Here is a tiny trained network, its code and every weight. The questions are about switching its units off for an input and a target symbol, where a switched-off unit gives its printed mean instead of its output.

import numpy as np


def w(rows, s, z=0):
    codes = np.array(rows[::2]) - 128.0
    scale = np.full(codes.shape[1], s)
    scale[-1] = z or s
    return codes * scale


def norm(h):
    return h / np.sqrt((h * h).mean(-1, keepdims=True) + 1e-5)


def f(y):
    return y / 2 * (1 + np.tanh(0.7978845608 * (y + 0.044715 * y**3)))


def softmax(a):
    e = np.exp(a - a.max(-1, keepdims=True))
    return e / e.sum(-1, keepdims=True)


def log_softmax(a):
    a = a - a.max(-1, keepdims=True)
    return a - np.log(np.exp(a).sum(-1, keepdims=True))


def net(x, mask):
    ids = ['αγδεθμπφψω'.index(c) for c in x.split()]
    T = len(ids)
    res = E[ids] + P[:T]
    r = norm(res)
    for j in range(3):
        rows = slice(4 * j, 4 * j + 4)
        q, k, v = (r @ M[0][rows].T for M in (Q, K, V))
        z = softmax(np.where(np.tri(T) > 0, q @ k.T / 4**0.5, -1e9)) @ v
        o = O[0][rows]
        res = res + np.where(mask[j], z, o[:, -1]) @ o[:, :-1]
    y = f(norm(res) @ A[0][:, :-1].T + A[0][:, -1])
    res = res + np.where(mask[3:7], y, B[0][:, -1]) @ B[0][:, :-1]
    return log_softmax(norm(res)[-1] @ U[:, :-1].T + U[:, -1])


Q, K, V, O, A, B = {}, {}, {}, {}, {}, {}
E = w([
[170,152,150,100,143,162,163,165,189,101,114],'α',
[155,82,101,107,132,88,41,179,145,174,197],'γ',
[116,113,155,134,121,98,197,170,78,185,114],'δ',
[129,125,167,166,185,87,113,203,146,188,86],'ε',
[171,88,147,87,127,185,142,201,54,212,178],'θ',
[110,211,108,157,237,115,122,94,96,154,151],'μ',
[119,51,149,51,138,144,127,185,118,95,105],'π',
[153,132,125,73,134,110,197,127,197,213,132],'φ',
[156,76,37,144,151,65,211,204,128,171,180],'ψ',
[183,94,100,94,112,12,95,193,157,255,67],'ω',
],0.019)
P = w([
[118,104,136,195,124,154,82,112,115,148,158],'0',
[126,160,94,87,140,58,102,143,68,151,112],'1',
[146,123,189,96,82,84,106,124,84,85,254],'2',
[57,145,131,79,155,68,137,151,150,117,164],'3',
[91,145,159,65,144,59,135,137,130,100,176],'4',
[105,127,168,72,149,82,135,127,140,92,189],'5',
[147,179,131,49,154,81,123,154,129,111,112],'6',
[174,153,135,62,171,112,132,138,140,98,125],'7',
[190,135,160,70,162,119,132,121,144,82,150],'8',
[186,136,165,68,180,108,143,115,163,80,131],'9',
[233,152,158,63,171,120,127,118,155,86,103],'10',
],0.0099)
Q[0] = w([
[128,111,109,157,76,166,130,113,145,142,132],'h1',
[141,118,116,101,141,96,110,190,108,116,137],'h1',
[93,149,130,175,80,177,116,95,116,63,111],'h1',
[116,162,107,192,85,165,124,72,166,67,113],'h1',
[136,147,149,112,141,121,133,137,146,121,152],'h2',
[145,120,151,101,149,123,141,125,147,122,140],'h2',
[122,109,122,162,127,137,112,143,105,131,126],'h2',
[143,136,142,93,150,137,148,132,143,142,131],'h2',
[165,125,122,107,164,126,131,89,114,115,117],'h3',
[132,161,139,118,154,94,136,153,110,154,170],'h3',
[145,135,110,100,182,124,154,131,114,99,138],'h3',
[38,134,108,239,43,182,81,5,116,70,73],'h3',
],0.033)
K[0] = w([
[178,93,45,110,178,184,125,78,77,174,112],'h1',
[110,119,159,94,174,117,110,131,206,64,204],'h1',
[77,134,159,181,206,101,80,98,17,177,191],'h1',
[118,68,72,244,127,76,80,136,79,184,135],'h1',
[87,84,102,166,148,174,136,96,145,176,128],'h2',
[105,72,113,174,123,178,121,47,160,200,143],'h2',
[198,136,115,44,196,91,163,139,114,115,98],'h2',
[83,79,103,156,81,196,103,87,155,157,98],'h2',
[231,139,83,182,95,161,92,118,127,110,82],'h3',
[124,189,177,96,169,39,172,137,140,69,129],'h3',
[182,164,37,146,111,111,185,146,158,8,104],'h3',
[83,68,113,231,88,32,98,239,59,236,168],'h3',
],0.014)
V[0] = w([
[170,99,110,186,90,45,81,136,203,64,80],'h1',
[102,64,55,63,103,87,113,103,114,76,151],'h1',
[190,218,58,111,147,116,78,83,167,162,179],'h1',
[109,125,115,147,182,142,54,192,133,106,187],'h1',
[94,126,142,163,66,109,96,81,117,176,84],'h2',
[76,75,219,103,91,98,184,157,143,105,113],'h2',
[129,124,95,142,56,125,41,156,80,94,161],'h2',
[166,166,110,56,59,164,154,66,130,133,109],'h2',
[131,30,216,61,86,150,53,176,160,191,59],'h3',
[106,225,145,193,240,135,39,113,46,114,159],'h3',
[109,75,100,194,61,145,147,251,76,36,76],'h3',
[139,122,128,60,179,145,88,64,105,41,52],'h3',
],0.021)
O[0] = w([
[92,25,107,188,138,68,106,156,181,145,92,99],'h1',
[183,36,83,79,179,83,83,90,113,113,108,136],'h1',
[83,77,125,88,122,190,164,114,194,165,226,99],'h1',
[121,98,165,148,252,191,99,135,140,139,116,158],'h1',
[97,116,58,125,46,94,93,99,92,111,167,132],'h2',
[139,85,132,155,124,85,98,160,186,75,199,129],'h2',
[95,144,142,163,138,160,85,105,43,118,195,138],'h2',
[85,106,205,89,105,154,137,59,151,124,146,4],'h2',
[68,53,183,102,99,124,7,141,113,25,122,171],'h3',
[145,218,121,161,210,68,121,156,113,195,130,90],'h3',
[108,24,109,224,102,136,152,183,6,56,121,71],'h3',
[197,107,177,130,198,102,96,115,76,134,70,134],'h3',
],0.015,0.025)
A[0] = w([
[157,39,161,128,203,166,126,130,110,69,89,162],'n1',
[64,108,109,155,2,75,62,72,123,83,147,6],'n2',
[91,111,162,87,88,161,155,72,150,171,175,102],'n3',
[80,160,162,232,109,76,145,160,95,71,56,127],'n4',
],0.02,0.0012)
B[0] = w([
[174,157,146,111,187,51,118,68,91,169,129,251],'n1',
[119,178,198,140,125,81,197,106,82,238,102,224],'n2',
[174,152,102,163,122,91,105,88,117,7,84,191],'n3',
[166,110,178,222,151,146,131,30,225,104,90,198],'n4',
],0.016)
U = w([
[63,125,184,201,148,209,117,166,243,149,51,112],'α',
[103,170,155,84,102,223,119,197,65,116,179,134],'γ',
[40,66,157,89,74,73,135,179,153,218,151,142],'δ',
[182,50,7,146,107,169,191,180,155,111,140,184],'ε',
[149,95,119,109,166,74,110,89,81,52,71,150],'θ',
[107,105,117,76,109,227,183,144,130,172,3,54],'μ',
[84,58,126,102,197,147,69,132,206,157,255,95],'π',
[143,116,98,35,57,162,133,61,228,107,109,193],'φ',
[195,187,118,97,197,130,169,137,151,215,126,158],'ψ',
[143,166,131,202,43,126,235,83,79,125,82,1],'ω',
],0.0076,0.003)

Each question gives the input, a string of symbols that net reads in full, and the target symbol t.
The units are the heads (4 rows each of Q, K, V and O) and the neurons (one row each of A and B). Each row of codes is followed by its name. A weight is (code - 128) times the scale printed after its matrix; where a second scale follows, it is the last column's (O, A, B and U).
mask holds one flag per unit, heads first, then neurons. A switched-off unit (its flag False) gives its mean, the last column of its rows in O or B, instead of its output. The means were averaged over made-up inputs and are rounded, as every weight is.
A unit's drop is (log p(t) with every unit on - log p(t) with that unit switched off) / (log p(t) with every unit on - log p(t) with every unit switched off).
The circuit of an input: a set's keep is (log p(t) with only the set's units on - log p(t) with every unit switched off) / (log p(t) with every unit on - log p(t) with every unit switched off). Starting from all 7 units, units are removed one at a time, each time the one whose removal leaves the highest keep (on an exact tie, the one counted first), for as long as the keep stays at least 0.8.
circuit, biggest first: the units of the circuit, biggest drop first
k most important neurons: the k neurons with the biggest drops, biggest first
which heads matter: for each layer, one digit per head in row order, 1 if its drop is at least 0.15 and else 0, layers parted by /
drop when u is switched off: that unit's drop, to one decimal
input π μ δ ε α φ π μ γ, target π: circuit, biggest first : [h2 h1]
input π ψ π α δ ε θ ψ ψ, target π: circuit, biggest first : [h2 h1]
input ω α φ μ θ φ θ ψ ψ δ, target ω: circuit, biggest first : [h2 h1 n2 n3]
input ψ θ δ, target ω: which heads matter : 101
input φ θ δ ψ γ μ α γ, target φ: circuit, biggest first : [h2]
input μ α ε π π μ δ δ ε, target μ: which heads matter : 110
input δ ε π γ ψ θ ω θ δ μ α, target δ: circuit, biggest first : [h1 h2 n2]
input α ψ γ ψ ψ θ θ μ μ, target α: which heads matter : 100
input γ ε α μ, target γ: which heads matter : 010
input δ ω ω α μ μ ψ θ, target δ: which heads matter : 110
input γ δ ψ ω π ψ γ ε μ π α, target γ: circuit, biggest first : [h2 h1 n4]
input θ π μ φ ω, target φ: which heads matter : 001
input α θ φ, target α: which heads matter : 100
input φ α ε θ ψ ω μ δ, target φ: which heads matter : 110
input θ θ θ θ γ θ φ ω ε, target φ: circuit, biggest first : [h3]
input δ α ψ π, target δ: circuit, biggest first : [h2 h1 n2]
input φ θ γ θ, target φ: which heads matter : 000
input φ ψ δ, target φ: which heads matter : 000
input ε π θ ψ ψ φ ψ, target φ: which heads matter : 001
input φ θ α, target φ: which heads matter : 010
input ψ ω δ γ ψ ε, target α: which heads matter : 000
input α μ μ δ δ φ μ π ψ ψ, target α: which heads matter : 100
input φ δ ε ε θ θ θ μ α θ, target φ: circuit, biggest first : [h2]
input π μ α γ ε π π, target π: which heads matter : 110
input ω δ π δ θ π μ γ θ α, target ω: 3 most important neurons : [n2 n3 n1]
input π π ψ ε δ θ γ γ μ φ γ, target φ: drop when h3 is switched off : 0.3
input π ε ψ α θ γ α α δ, target π: circuit, biggest first : [h2]
input θ ω ω ψ, target ε: drop when h3 is switched off : 1.0
input π θ ε ω θ δ ψ θ α μ φ, target π: drop when h2 is switched off : 0.8
input γ ω φ, target φ: drop when h3 is switched off : 0.7
